Here is a tiny trained network, its code and every weight. The questions are about switching its units off for an input and a class, where a switched-off unit gives its printed mean instead of its output.

import numpy as np


def w(rows, s, z=0):
    codes = np.array(rows[::2]) - 128.0
    scale = np.full(codes.shape[1], s)
    scale[-1] = z or s
    return codes * scale


def norm(h):
    return h / np.sqrt((h * h).mean(-1, keepdims=True) + 1e-5)


def f(y):
    return np.maximum(y, 0)


def log_softmax(a):
    a = a - a.max(-1, keepdims=True)
    return a - np.log(np.exp(a).sum(-1, keepdims=True))


def net(x, mask):
    res = np.array(x, float).reshape(1, 6) / 4 @ E
    u = 0
    for l in range(4):
        y = f(norm(res) @ A[l][:, :-1].T + A[l][:, -1])
        res = res + np.where(mask[u : u + 6], y, B[l][:, -1]) @ B[l][:, :-1]
        u += 6
    return log_softmax(norm(res)[-1] @ U[:, :-1].T + U[:, -1])


A, B = {}, {}
E = w([
[139,95,123,175,94,188],'x0',
[81,74,81,77,54,150],'x1',
[203,175,71,63,52,190],'x2',
[127,108,69,3,177,220],'x3',
[174,112,238,67,144,151],'x4',
[196,73,93,128,134,44],'x5',
],0.0077)
A[0] = w([
[123,150,138,78,105,150,79],'0.n1',
[129,128,171,150,102,122,199],'0.n2',
[210,116,206,76,166,135,88],'0.n3',
[57,109,130,128,71,142,59],'0.n4',
[109,59,90,85,119,175,114],'0.n5',
[148,172,116,120,4,151,3],'0.n6',
],0.011,0.0034)
B[0] = w([
[106,148,166,163,40,121,190],'0.n1',
[1,115,73,173,111,115,212],'0.n2',
[78,158,132,10,85,152,248],'0.n3',
[85,129,220,82,128,93,193],'0.n4',
[137,214,66,133,127,106,253],'0.n5',
[137,53,52,140,184,87,215],'0.n6',
],0.0087,0.0047)
A[1] = w([
[103,151,170,75,206,107,180],'1.n1',
[112,68,146,68,182,190,156],'1.n2',
[193,153,189,130,107,111,147],'1.n3',
[149,97,211,54,114,159,43],'1.n4',
[199,127,139,130,111,78,197],'1.n5',
[255,78,71,119,79,154,8],'1.n6',
],0.0097,0.0018)
B[1] = w([
[137,144,97,200,139,51,255],'1.n1',
[135,172,104,116,74,34,222],'1.n2',
[2,234,118,98,90,99,157],'1.n3',
[118,151,157,84,60,96,227],'1.n4',
[73,163,120,59,96,156,193],'1.n5',
[120,166,26,229,175,140,221],'1.n6',
],0.009,0.0038)
A[2] = w([
[81,162,131,55,140,147,84],'2.n1',
[91,182,151,123,122,130,199],'2.n2',
[117,129,134,123,205,146,131],'2.n3',
[249,108,82,161,99,146,101],'2.n4',
[107,66,184,186,104,79,158],'2.n5',
[176,131,169,102,96,147,6],'2.n6',
],0.012,0.0021)
B[2] = w([
[117,119,159,102,73,73,246],'2.n1',
[206,144,178,132,80,159,253],'2.n2',
[135,125,224,139,125,15,142],'2.n3',
[80,184,48,105,180,118,178],'2.n4',
[171,8,168,170,160,223,247],'2.n5',
[138,93,135,102,129,86,142],'2.n6',
],0.011,0.0053)
A[3] = w([
[70,95,75,145,123,123,241],'3.n1',
[149,129,152,137,103,155,151],'3.n2',
[134,139,101,112,137,99,50],'3.n3',
[128,139,145,138,250,120,121],'3.n4',
[108,145,108,53,134,158,5],'3.n5',
[165,225,170,103,162,90,167],'3.n6',
],0.015,0.0026)
B[3] = w([
[192,101,141,98,106,88,255],'3.n1',
[160,200,96,126,141,136,170],'3.n2',
[153,87,81,161,168,129,174],'3.n3',
[128,56,174,128,148,112,171],'3.n4',
[99,138,248,161,147,150,186],'3.n5',
[116,53,84,116,112,134,234],'3.n6',
],0.012,0.007)
U = w([
[155,118,30,124,170,99,200],'0',
[138,119,150,72,52,101,178],'1',
[124,165,155,156,163,232,2],'2',
[146,6,163,204,183,123,160],'3',
],0.017,0.0024)

Each question gives the input, the list of numbers given to net, and the class t.
The units are the neurons (one row each of A and B). Each row of codes is followed by its name. A weight is (code - 128) times the scale printed after its matrix; where a second scale follows, it is the last column's (A, B and U).
mask holds one flag per neuron, layer by layer. A switched-off neuron (its flag False) gives its mean, the last column of its row in B, instead of its output. The means were averaged over made-up inputs and are rounded, as every weight is.
A unit's drop is (log p(t) with every unit on - log p(t) with that unit switched off) / (log p(t) with every unit on - log p(t) with every unit switched off).
The circuit of an input: a set's keep is (log p(t) with only the set's units on - log p(t) with every unit switched off) / (log p(t) with every unit on - log p(t) with every unit switched off). Starting from the 12 units with the biggest drops (on a tie, the unit counted first), units are removed one at a time, each time the one whose removal leaves the highest keep (on an exact tie, the one counted first), for as long as the keep stays at least 0.8.
circuit, biggest first: the units of the circuit, biggest drop first
most important unit: the unit with the biggest drop
k most important neurons: the k neurons with the biggest drops, biggest first
k most important neurons of layer l: the k neurons of layer l with the biggest drops, biggest first
drop of u: that unit's drop, to one decimal
input [1,-5,7,-8,-1,-4], class 3: 2 most important neurons of layer 0 : (0.n2 0.n6)
input [-1,-4,-6,4,8,-2], class 1: most important unit : 0.n3
input [-4,-5,1,-7,-3,-2], class 2: 2 most important neurons : (0.n6 2.n2)
input [-7,3,2,-7,-4,-4], class 3: 3 most important neurons : (0.n3 2.n5 0.n5)
input [-7,8,-2,-4,-5,-4], class 3: 3 most important neurons of layer 0 : (0.n3 0.n5 0.n4)
input [-7,6,2,-5,-7,-4], class 3: circuit, biggest first : (0.n6 0.n3 0.n5)
input [4,-3,8,-8,0,-3], class 0: circuit, biggest first : (0.n6 2.n4)
input [4,0,4,-5,6,-7], class 2: circuit, biggest first : (3.n1 3.n2)
input [-1,-5,6,-7,-7,-6], class 0: 2 most important neurons : (0.n6 3.n5)
input [8,2,2,-2,-3,-4], class 3: 2 most important neurons : (0.n6 0.n4)
input [-3,-6,-2,-7,8,7], class 1: circuit, biggest first : (0.n3 1.n3)
input [8,-4,5,-6,7,-5], class 2: 2 most important neurons : (0.n2 0.n6)
input [-7,2,3,-8,0,1], class 3: 2 most important neurons : (0.n2 2.n5)
input [-8,8,-6,-4,5,1], class 3: circuit, biggest first : (2.n5)
input [3,8,6,2,-5,-4], class 0: 3 most important neurons : (0.n6 0.n3 1.n6)
input [-5,-4,0,-5,-3,-8], class 2: 2 most important neurons : (2.n2 0.n6)
input [5,1,-6,7,0,4], class 0: 2 most important neurons : (2.n5 1.n2)
input [2,6,8,-8,-1,-8], class 3: 4 most important neurons of layer 0 : (0.n6 0.n3 0.n5 0.n4)
input [-6,4,6,-7,3,-4], class 3: 2 most important neurons of layer 0 : (0.n6 0.n2)
input [-3,-1,-4,-3,8,6], class 1: circuit, biggest first : (0.n3)
input [4,-7,-6,6,3,-1], class 1: drop of 1.n4 : 0.1
input [0,6,1,-8,-6,-6], class 3: drop of 2.n5 : 0.2
input [-3,0,8,-3,2,-5], class 0: drop of 0.n6 : 1.1
input [7,4,6,6,1,3], class 0: drop of 0.n4 : 0.0
